[ 1.4 -0.6 -1.3  1.8  1.0] ==> -1.3, 1.8

[[-1.43  1.02  1.84 -0.30 -1.50 -1.75  0.25]
 [-0.27 -0.41  0.29 -0.58  2.15  1.49 -0.07]
 [-0.41  1.01  1.42  0.67 -1.14 -0.19  0.00]] ==> -0.58, 2.15

[[-0.028  0.126 -0.065  0.035 -0.021]
 [-0.010  0.076 -0.038  0.033 -0.002]
 [-0.072 -0.042 -0.029 -0.128 -0.110]] ==> -0.038, 0.126

[-1.1  1.9  1.4 -0.5 -0.3  1.1 -0.2] ==> -0.5, 1.9

[[-0.13 -0.22 -0.14  0.04  0.00]
 [ 0.07  0.11 -0.03  0.04 -0.08]
 [-0.08 -0.04 -0.14 -0.04  0.18]] ==> -0.03, 0.18

[-0.784  0.755  1.007 -1.421  0.774] ==> 1.007, 1.007
---
Input:
array([[ 37.5,  43.4, -33.9, -29.2],
       [ -8.1,  18.1,  79.8,  12.7]])
Output: -29.2

Input:
array([[-13.6, -13.9,   1.9,   5.8,   0.7,  23.0,   9.1],
       [ -9.2, -69.6,  14.2,  35.1,  22.8,  25.8, -17.4],
       [-14.2,  11.4, -23.6,  10.9,  15.3,   3.4,  13.4]])
Output: 9.1

Input: array([ 14.1, -83.1,  -6.9,  -8.4, -39.1, -13.0])
Output: -13.0

Input: array([ 43.0,  69.8,  25.8, -14.4, -52.2,  31.0,  -7.5])
Output: -7.5

Input:
array([[ -6.5,  -6.1, -39.0,   8.2,  13.2],
       [ 61.6, -69.1,  21.6, -39.4, -20.9]])
Output: 13.2

Input: array([ 47.1, -33.1, -74.3,  48.3,  11.1])
Output: 11.1

Input:
array([[-71.1,   4.1,  18.1, -11.4],
       [ 30.6, -54.6, -60.7, -16.0],
       [-43.3, -13.6,  -5.9,   4.5]])
Output: -11.4

Input:
array([[-27.6,  27.4,  39.7, -48.3,  10.1],
       [-39.8,  10.0,  55.5,  60.7, -40.7]])
Output: 10.1
---
132   53   43  103  233 yields 132, 233

164  240  158   61  137   77   30 yields 164, 30

53  83  76  23
83  90  83  34
yields 53, 34

141  178   54  173  118
194    8  255  114  233
yields 141, 233

1619  2988  6671  8119
7084  4409  6549  9402
4241  5755  3823  5568
yields 1619, 5568

3815  9656  3173  8671  1410  7078  1574 yields 3815, 1574
---
[[-55.0  -0.9  -3.8  -0.9   1.6]
 [-16.9  14.9 -42.5 -61.6  15.6]] value 14.9

[[  7.5  12.2 -12.5 -62.0 -59.4  65.1]
 [ 61.4  -9.5  77.3   9.9  41.2  34.3]] value 77.3

[[ 17.4 -60.9  46.1  62.7  41.9]
 [-79.3  61.3  26.0  63.1   7.8]
 [-27.3  64.9 -72.4  -5.5   0.2]] value 64.9

[-27.4 -31.6 -58.1 -22.4  66.1  61.5] value -58.1

[ 52.8 -54.5 -58.8 -60.9] value 52.8

[-53.5 -70.8  33.4  18.1] value -53.5

[ 11.8 -13.2  76.4 -15.8] value 11.8
---
[[ 37.8  38.2  36.7   9.3  38.4  33.5  37.0]
 [ 16.7  15.4  61.4 -37.0  14.6  78.8  79.9]
 [-18.4 -18.1  69.0  43.2 -18.3  11.7  73.6]] Out: -18.4

[[ 63.3  14.9 -42.4  11.9]
 [-32.6  41.2  56.7 -32.0]
 [-31.9  25.9  61.9 -42.4]] Out: -31.9

[[-11.6   0.9 -30.3  12.3 -16.8]
 [-11.2   1.4 -31.1  10.7 -16.7]
 [ 13.7 -76.4  23.0   6.1   7.4]] Out: 13.7

[[-10.4  28.1 -28.8   0.2 -12.4  -9.4  -3.3]
 [ 24.8 -21.4  -9.1 -60.3  12.0  38.2  29.3]
 [  6.9  76.2 -12.5 -53.1  10.0  47.9   3.5]] Out: 6.9

[[-22.3  18.0  13.4  15.8  -5.0]
 [-47.8  17.0 -45.5   7.5  -6.0]
 [ 44.3 -13.3  71.5 -16.8 -28.4]] Out: 44.3

[[-62.0  15.0  14.6  -8.5 -44.2]
 [  2.2  44.9   6.2  56.4  27.6]
 [-28.6 -21.2  51.5 -40.2 -60.5]] Out: -28.6
---
-39.6 -22.2  -8.6 -65.9 >> -39.6
  0.9 -68.6  49.2  -2.9 >> -2.9
-82.6  44.5  23.8  54.2 >> 23.8
-47.9 -27.5 -82.1 -36.9 >> -47.9
 -4.3 -81.2  17.2 -35.6 >> -35.6
62.0 58.5 50.1 20.8 >> 50.1
---
Input:
-28.7  27.9  53.5  46.2  26.6  32.9  20.5
-31.6 -69.0  30.0 -38.8 -31.0 -36.1 -14.7
  2.7 -11.9 -46.1 -22.0 -15.4 -17.2 -14.2
Output: -36.1

Input:
  0.0   0.0  -0.4  -0.4   0.6
 19.1   2.1  -5.3 -45.8 -62.0
Output: -0.4

Input:
 -9.8  13.7  18.0   0.2
-20.5  24.5  -6.5 -72.2
  0.6  20.3  14.4 -37.4
Output: -6.5

Input:
-30.8  14.5  36.9  -4.9  47.4 -35.3  27.4
 -8.8   0.8   5.9  45.3  40.5 -10.1  20.7
-80.2 -16.1  16.3 -12.0 -14.0  -6.6 -42.9
Output: -10.1

Input:
 20.1  25.6 -40.1  56.6 -22.4  22.9   7.0
-24.2  -7.8 -64.1  23.7  -3.2  12.3 -39.8
 18.1  26.5 -42.5  48.3 -21.1  33.6  19.9
Output: 12.3

Input:
 59.7  -1.5 -11.9  -4.4 -63.6
 33.8  38.9 -21.5  10.9   2.1
Output: -4.4

Input:
52.7 52.1 68.4 34.3 54.5
27.5  2.0 43.5 14.8 15.1
Output: 34.3

Input:
 -6.9   1.4  -9.2 -28.5 -22.1  19.0 -28.1
-21.8   6.8 -19.7  56.8  -7.0 -10.9 -74.7
  2.7   6.9  15.4  46.8  -5.8 -21.3  15.4
Output: -10.9
---
[ 17.2  30.0  36.1  70.4 -81.9  42.6] yields 36.1

[[ -3.6  50.8  40.5  56.7  38.7]
 [ 37.9 -60.8 -12.1 -67.3 -26.5]] yields -12.1

[-67.3 -46.0 -10.3  23.4 -29.4] yields -10.3

[[  2.2  -3.8   0.1  62.4  14.7  41.6]
 [-21.0 -17.0 -31.9  14.4 -16.0   5.9]
 [-16.5 -55.8 -74.2 -11.7  -6.6  -9.4]] yields -74.2

[[-20.7   0.2  -0.4   2.2  21.3   4.7   6.4]
 [-39.7 -11.1  -5.5  -9.3  32.5  15.5  36.5]
 [ 64.8 -10.0 -18.9  -3.0 -27.7  -2.4 -75.9]] yields -18.9

[-25.0 -80.4  -1.0  24.6] yields -1.0

[[-39.5  58.3 -24.7 -47.5]
 [ 67.6  -7.2  -5.1  -9.2]] yields -5.1

[[-73.5  53.9 -81.9  17.7 -20.9   7.9]
 [-21.6  28.2 -55.7 -17.7  41.5  13.1]] yields -55.7

[[-27.6 -33.0  -6.2 -21.2  15.7 -16.1   8.4]
 [  8.1 -16.1  18.3 -31.4 -20.1  -6.9  67.8]
 [-49.9  39.1  29.2  43.6  38.5   4.0 -16.5]] yields 29.2

[[  7.2  13.0 -10.0  27.0 -20.9]
 [-46.7  27.7 -31.1 -35.0  33.2]
 [ 27.8  29.4  58.9   9.0  53.4]] yields 58.9
